Here is a tiny trained network, its code and every weight. The questions are about switching its units off for an input and a class, where a switched-off unit gives its printed mean instead of its output.

import numpy as np


def w(rows, s, z=0):
    codes = np.array(rows[::2]) - 128.0
    scale = np.full(codes.shape[1], s)
    scale[-1] = z or s
    return codes * scale


def f(y):
    return y / 2 * (1 + np.tanh(0.7978845608 * (y + 0.044715 * y**3)))


def log_softmax(a):
    a = a - a.max(-1, keepdims=True)
    return a - np.log(np.exp(a).sum(-1, keepdims=True))


def net(x, mask):
    res = np.array(x, float).reshape(1, 5) / 4 @ E
    y = f(res @ A[0][:, :-1].T + A[0][:, -1])
    res = res + np.where(mask, y, B[0][:, -1]) @ B[0][:, :-1]
    return log_softmax(res[-1] @ U[:, :-1].T + U[:, -1])


A, B = {}, {}
E = w([
[106,225,231,203,46,144,135,83,207],'x0',
[185,27,183,26,115,233,183,119,204],'x1',
[25,92,70,121,116,71,229,42,186],'x2',
[94,171,180,12,176,2,43,83,175],'x3',
[194,219,91,53,63,133,162,28,65],'x4',
],0.0087)
A[0] = w([
[27,107,102,143,137,96,178,110,173,84],'N1',
[72,110,87,87,66,94,164,102,130,104],'N2',
[65,166,82,171,134,29,121,149,63,153],'N3',
[212,153,162,120,133,125,120,86,60,101],'N4',
[162,89,189,183,217,125,61,243,165,114],'N5',
[52,105,88,99,115,105,215,74,101,142],'N6',
[158,133,75,179,142,173,169,128,134,58],'N7',
[190,103,64,197,83,154,144,127,118,61],'N8',
[68,108,96,159,137,59,225,49,130,70],'N9',
[216,119,198,102,88,137,38,153,85,172],'N10',
[96,189,189,145,81,126,91,91,187,130],'N11',
[146,87,69,80,209,73,135,169,25,166],'N12',
[116,157,230,176,56,109,135,127,122,49],'N13',
[197,184,83,94,48,120,130,36,81,95],'N14',
[118,94,50,62,235,124,182,174,43,75],'N15',
[105,161,141,79,125,108,125,91,177,254],'N16',
[166,70,154,10,109,220,169,142,202,148],'N17',
[168,127,185,117,159,115,60,119,101,101],'N18',
[201,153,159,161,144,108,87,197,74,60],'N19',
[162,165,177,154,144,184,88,142,52,82],'N20',
[166,88,118,157,60,177,159,188,59,69],'N21',
[120,179,180,182,107,177,170,107,160,107],'N22',
[123,138,157,83,167,77,70,122,160,94],'N23',
[61,68,113,192,158,100,117,173,203,64],'N24',
[163,177,86,69,68,143,146,114,92,144],'N25',
[102,211,52,211,141,85,53,128,59,96],'N26',
[163,186,75,79,136,153,127,104,113,76],'N27',
[124,133,86,214,107,119,153,136,90,133],'N28',
[108,113,100,157,86,178,167,145,91,141],'N29',
[144,126,166,101,149,90,75,74,149,50],'N30',
[145,106,87,76,140,123,168,159,85,70],'N31',
[142,72,88,103,148,122,93,146,75,29],'N32',
[131,162,128,71,200,49,84,87,152,88],'N33',
],0.011,0.0067)
B[0] = w([
[165,108,178,112,141,198,135,63,41,184],'N1',
[127,103,135,123,111,163,184,64,41,176],'N2',
[205,133,63,35,98,100,76,113,191,211],'N3',
[81,93,127,108,81,188,100,61,90,176],'N4',
[82,63,160,7,32,199,185,122,108,214],'N5',
[194,86,166,188,139,136,82,84,35,205],'N6',
[116,152,115,129,201,105,195,178,98,165],'N7',
[72,125,80,121,188,118,191,175,72,179],'N8',
[179,87,169,169,179,167,153,39,26,195],'N9',
[206,102,160,127,165,136,112,36,34,205],'N10',
[175,220,150,143,89,89,194,195,117,199],'N11',
[201,218,198,172,80,103,164,183,149,238],'N12',
[186,214,193,176,63,100,235,171,124,175],'N13',
[50,91,141,60,38,209,191,164,153,219],'N14',
[159,236,206,165,91,111,163,183,150,226],'N15',
[167,121,108,135,136,115,82,185,98,207],'N16',
[226,110,55,48,133,43,68,77,212,248],'N17',
[98,128,117,148,201,131,131,116,36,164],'N18',
[186,62,185,158,195,170,172,37,66,183],'N19',
[189,133,167,147,185,136,132,96,63,181],'N20',
[81,111,91,98,226,84,190,159,115,194],'N21',
[156,223,194,144,136,56,207,176,144,182],'N22',
[91,85,108,113,187,106,201,200,106,181],'N23',
[63,96,153,13,33,220,197,135,124,188],'N24',
[85,74,145,53,82,183,151,190,153,196],'N25',
[198,93,90,17,107,107,115,46,225,223],'N26',
[38,78,151,74,85,193,216,146,164,170],'N27',
[122,104,61,87,203,101,138,206,147,182],'N28',
[106,121,65,110,184,74,167,166,121,183],'N29',
[106,137,103,80,241,108,223,149,87,164],'N30',
[146,191,220,125,90,111,176,135,156,171],'N31',
[179,176,223,170,103,86,254,137,130,168],'N32',
[35,109,55,159,225,89,178,228,102,203],'N33',
],0.0087,0.018)
U = w([
[162,101,173,144,186,181,116,68,28,80],'0',
[155,223,198,165,87,79,142,211,136,94],'1',
[42,75,146,68,60,230,138,176,129,142],'2',
[78,112,67,118,246,75,137,225,89,83],'3',
[189,109,79,69,144,70,98,95,207,143],'4',
[189,101,90,99,112,88,85,168,127,198],'5',
[21,18,67,245,121,87,6,210,231,2],'6',
],0.012,0.011)

Each question gives the input, the list of numbers given to net, and the class t.
The units are the neurons (one row each of A and B). Each row of codes is followed by its name. A weight is (code - 128) times the scale printed after its matrix; where a second scale follows, it is the last column's (A, B and U).
mask holds one flag per neuron, in row order. A switched-off neuron (its flag False) gives its mean, the last column of its row in B, instead of its output. The means were averaged over made-up inputs and are rounded, as every weight is.
A unit's drop is (log p(t) with every unit on - log p(t) with that unit switched off) / (log p(t) with every unit on - log p(t) with every unit switched off).
The circuit of an input: a set's keep is (log p(t) with only the set's units on - log p(t) with every unit switched off) / (log p(t) with every unit on - log p(t) with every unit switched off). Starting from the 12 units with the biggest drops (on a tie, the unit counted first), units are removed one at a time, each time the one whose removal leaves the highest keep (on an exact tie, the one counted first), for as long as the keep stays at least 0.8.
circuit, biggest first: the units of the circuit, biggest drop first
unit that matters most: the unit with the biggest drop
k most important neurons: the k neurons with the biggest drops, biggest first
drop of u: that unit's drop, to one decimal
input [3,3,-4,0,4], class 0: unit that matters most -> N10
input [-6,1,-4,3,-5], class 1: 2 most important neurons -> (N12; N15)
input [-8,1,5,-2,-8], class 1: 2 most important neurons -> (N15; N12)
input [1,-5,7,1,-6], class 0: 2 most important neurons -> (N9; N1)
input [-2,-1,-6,7,-1], class 3: 2 most important neurons -> (N33; N23)
input [-4,-5,0,8,8], class 2: 3 most important neurons -> (N14; N27; N25)
input [-2,-1,-2,5,-6], class 2: 2 most important neurons -> (N5; N24)
input [-4,-2,1,3,-5], class 2: 2 most important neurons -> (N24; N5)
input [-2,-8,3,-5,-8], class 2: 3 most important neurons -> (N24; N17; N5)
input [-2,6,-4,1,6], class 2: 4 most important neurons -> (N14; N25; N27; N26)
input [-7,1,-5,3,-7], class 1: 4 most important neurons -> (N12; N15; N32; N14)
input [-7,6,1,-3,-7], class 1: 2 most important neurons -> (N15; N12)
input [-7,-3,-6,1,-1], class 1: 4 most important neurons -> (N12; N15; N32; N9)
input [5,7,-1,-2,1], class 4: circuit, biggest first -> (N17)
input [4,-8,-6,0,-1], class 4: 2 most important neurons -> (N26; N3)
input [-4,2,-2,-5,4], class 3: 2 most important neurons -> (N21; N5)
input [-8,-6,-1,-8,7], class 1: 3 most important neurons -> (N12; N15; N31)
input [-4,-3,6,5,1], class 0: drop of N9 -> 0.3
input [6,7,-4,0,4], class 4: drop of N17 -> 2.8
input [-5,5,-1,-7,-3], class 3: unit that matters most -> N21
input [-8,-6,6,-6,8], class 1: drop of N8 -> 0.0
input [0,3,-6,6,-3], class 0: drop of N10 -> 3.5
